Below are the code and all the weights of a small trained network. Each question names an input and a target symbol and asks about switching units off, where a switched-off unit gives its printed mean instead of its output.

import numpy as np


def w(rows, s, z=0):
    codes = np.array(rows[::2]) - 128.0
    scale = np.full(codes.shape[1], s)
    scale[-1] = z or s
    return codes * scale


def norm(h):
    return h / np.sqrt((h * h).mean(-1, keepdims=True) + 1e-5)


def f(y):
    return y / 2 * (1 + np.tanh(0.7978845608 * (y + 0.044715 * y**3)))


def softmax(a):
    e = np.exp(a - a.max(-1, keepdims=True))
    return e / e.sum(-1, keepdims=True)


def log_softmax(a):
    a = a - a.max(-1, keepdims=True)
    return a - np.log(np.exp(a).sum(-1, keepdims=True))


def net(x, mask):
    ids = ['ΓΘΦΨαβηλμπστω'.index(c) for c in x.split()]
    T = len(ids)
    res = E[ids] + P[:T]
    u = 0
    for l in range(2):
        q, k, v = (norm(res) @ M[l].T for M in (Q, K, V))
        z = softmax(np.where(np.tri(T) > 0, q @ k.T / 3**0.5, -1e9)) @ v
        res = res + np.where(mask[u], z, O[l][:, -1]) @ O[l][:, :-1]
        u += 1
        y = f(norm(res) @ A[l][:, :-1].T + A[l][:, -1])
        res = res + np.where(mask[u : u + 8], y, B[l][:, -1]) @ B[l][:, :-1]
        u += 8
    return log_softmax(norm(res)[-1] @ U[:, :-1].T + U[:, -1])


Q, K, V, O, A, B = {}, {}, {}, {}, {}, {}
E = w([
[110,88,183,157],'Γ',
[145,71,100,81],'Θ',
[111,119,164,153],'Φ',
[141,124,183,96],'Ψ',
[145,88,89,95],'α',
[128,171,118,139],'β',
[162,162,134,112],'η',
[143,128,176,126],'λ',
[144,131,184,122],'μ',
[100,119,130,138],'π',
[184,63,109,133],'σ',
[135,144,115,171],'τ',
[193,135,108,1],'ω',
],0.037)
P = w([
[220,87,184,158],'0',
[195,94,191,146],'1',
[174,105,186,140],'2',
[150,120,182,142],'3',
[133,136,182,152],'4',
[117,148,178,156],'5',
[107,161,170,157],'6',
[101,176,161,159],'7',
[82,188,159,170],'8',
[80,199,139,151],'9',
[72,211,130,158],'10',
[52,224,115,150],'11',
[52,233,101,159],'12',
[23,255,108,147],'13',
],0.008)
Q[0] = w([
[190,154,75,172],'0.h1',
[163,143,178,128],'0.h1',
[90,71,97,2],'0.h1',
],0.0082)
K[0] = w([
[91,206,177,164],'0.h1',
[87,95,110,46],'0.h1',
[87,2,148,130],'0.h1',
],0.007)
V[0] = w([
[54,172,154,40],'0.h1',
[90,207,14,114],'0.h1',
[16,223,122,5],'0.h1',
],0.0029)
O[0] = w([
[147,158,38,229,94],'0.h1',
[218,200,25,162,3],'0.h1',
[172,178,4,235,37],'0.h1',
],0.0035,0.0021)
A[0] = w([
[145,122,131,239,3],'0.n1',
[148,182,177,157,185],'0.n2',
[142,91,163,140,99],'0.n3',
[152,158,87,2,152],'0.n4',
[118,113,159,147,71],'0.n5',
[40,73,131,114,124],'0.n6',
[141,30,74,124,54],'0.n7',
[44,81,77,129,125],'0.n8',
],0.015,0.0031)
B[0] = w([
[89,153,127,7,152],'0.n1',
[30,115,177,171,254],'0.n2',
[123,123,167,79,171],'0.n3',
[72,98,198,1,218],'0.n4',
[110,83,161,132,161],'0.n5',
[161,190,180,103,249],'0.n6',
[103,149,159,229,187],'0.n7',
[98,152,177,147,217],'0.n8',
],0.017,0.0064)
Q[1] = w([
[136,192,180,133],'1.h1',
[9,146,250,194],'1.h1',
[104,137,170,200],'1.h1',
],0.025)
K[1] = w([
[66,62,90,174],'1.h1',
[47,248,85,243],'1.h1',
[121,225,23,175],'1.h1',
],0.017)
V[1] = w([
[49,197,87,22],'1.h1',
[146,102,107,226],'1.h1',
[218,254,202,153],'1.h1',
],0.023)
O[1] = w([
[90,149,65,189,167],'1.h1',
[139,76,144,103,62],'1.h1',
[64,147,253,92,250],'1.h1',
],0.028,0.012)
A[1] = w([
[104,116,191,106,191],'1.n1',
[158,103,115,3,253],'1.n2',
[133,79,166,221,6],'1.n3',
[101,217,86,101,140],'1.n4',
[142,86,174,194,98],'1.n5',
[182,170,185,122,128],'1.n6',
[242,158,114,193,187],'1.n7',
[153,92,90,87,157],'1.n8',
],0.022,0.0026)
B[1] = w([
[57,171,38,92,248],'1.n1',
[206,80,87,144,168],'1.n2',
[168,45,154,99,137],'1.n3',
[252,111,121,79,182],'1.n4',
[202,125,117,110,146],'1.n5',
[104,110,82,218,180],'1.n6',
[141,73,187,238,134],'1.n7',
[177,159,143,79,129],'1.n8',
],0.023,0.016)
U = w([
[109,71,140,163,82],'Γ',
[151,98,159,158,131],'Θ',
[117,147,99,85,23],'Φ',
[116,171,78,61,2],'Ψ',
[162,100,158,162,157],'α',
[133,133,130,120,68],'β',
[201,242,140,75,118],'η',
[97,78,58,68,98],'λ',
[92,92,89,83,82],'μ',
[88,194,250,141,144],'π',
[199,94,205,58,203],'σ',
[153,124,57,196,205],'τ',
[172,151,99,49,210],'ω',
],0.011,0.005)

Each question gives the input, a string of symbols that net reads in full, and the target symbol t.
The units are the heads (3 rows each of Q, K, V and O) and the neurons (one row each of A and B). Each row of codes is followed by its name. A weight is (code - 128) times the scale printed after its matrix; where a second scale follows, it is the last column's (O, A, B and U).
mask holds one flag per unit, layer by layer, with each layer's heads first. A switched-off unit (its flag False) gives its mean, the last column of its rows in O or B, instead of its output. The means were averaged over made-up inputs and are rounded, as every weight is.
A unit's drop is (log p(t) with every unit on - log p(t) with that unit switched off) / (log p(t) with every unit on - log p(t) with every unit switched off).
The circuit of an input: a set's keep is (log p(t) with only the set's units on - log p(t) with every unit switched off) / (log p(t) with every unit on - log p(t) with every unit switched off). Starting from the 12 units with the biggest drops (on a tie, the unit counted first), units are removed one at a time, each time the one whose removal leaves the highest keep (on an exact tie, the one counted first), for as long as the keep stays at least 0.8.
circuit, biggest first: the units of the circuit, biggest drop first
most important unit: the unit with the biggest drop
top k neurons: the k neurons with the biggest drops, biggest first
k most important neurons of layer l: the k neurons of layer l with the biggest drops, biggest first
input τ ω Θ η Θ α π π σ σ Φ Φ λ η, target λ: most important unit	0.n4
input η τ Ψ, target τ: circuit, biggest first	1.h1, 0.n1, 0.n6
input π τ Θ η, target τ: top 3 neurons	0.n2, 0.n4, 0.n1
input π τ π η Θ μ π π σ Θ, target σ: top 3 neurons	0.n4, 0.n6, 0.n7
input π π α π π π η σ π σ ω π σ Γ, target σ: 2 most important neurons of layer 0	0.n6, 0.n7
input Θ π π ω ω λ α τ τ, target τ: 4 most important neurons of layer 0	0.n4, 0.n1, 0.n2, 0.n6
input σ η η, target σ: 4 most important neurons of layer 0	0.n4, 0.n7, 0.n1, 0.n6
input α λ μ π π μ τ σ η π π σ π, target σ: top 2 neurons	0.n4, 0.n6
input η α η η Θ, target η: top 2 neurons	0.n4, 0.n2
input ω η Γ λ α, target λ: top 3 neurons	0.n2, 0.n4, 0.n6
input μ π σ α, target σ: circuit, biggest first	1.h1, 0.n7
input α Θ Θ η β, target τ: circuit, biggest first	0.n6, 1.h1, 0.n2
input π η λ π ω π π η τ, target τ: 4 most important neurons of layer 0	0.n4, 0.n2, 0.n1, 0.n6
input β Θ τ π π π, target η: most important unit	0.n1
input Φ η Θ, target η: top 3 neurons	0.n3, 0.n1, 0.n4
input Θ η π π π Θ σ ω π σ Ψ, target σ: top 3 neurons	0.n7, 0.n6, 0.n4
input σ η Γ, target σ: 2 most important neurons of layer 0	0.n7, 0.n4
input π τ Θ π λ Φ η Φ, target η: 3 most important neurons of layer 1	1.n4, 1.n6, 1.n1
input λ τ η, target τ: 2 most important neurons of layer 0	0.n4, 0.n2
input η λ Ψ, target λ: top 2 neurons	0.n6, 0.n4
input π Γ Ψ ω π η π π α η Φ τ π μ, target τ: circuit, biggest first	0.n1, 1.h1
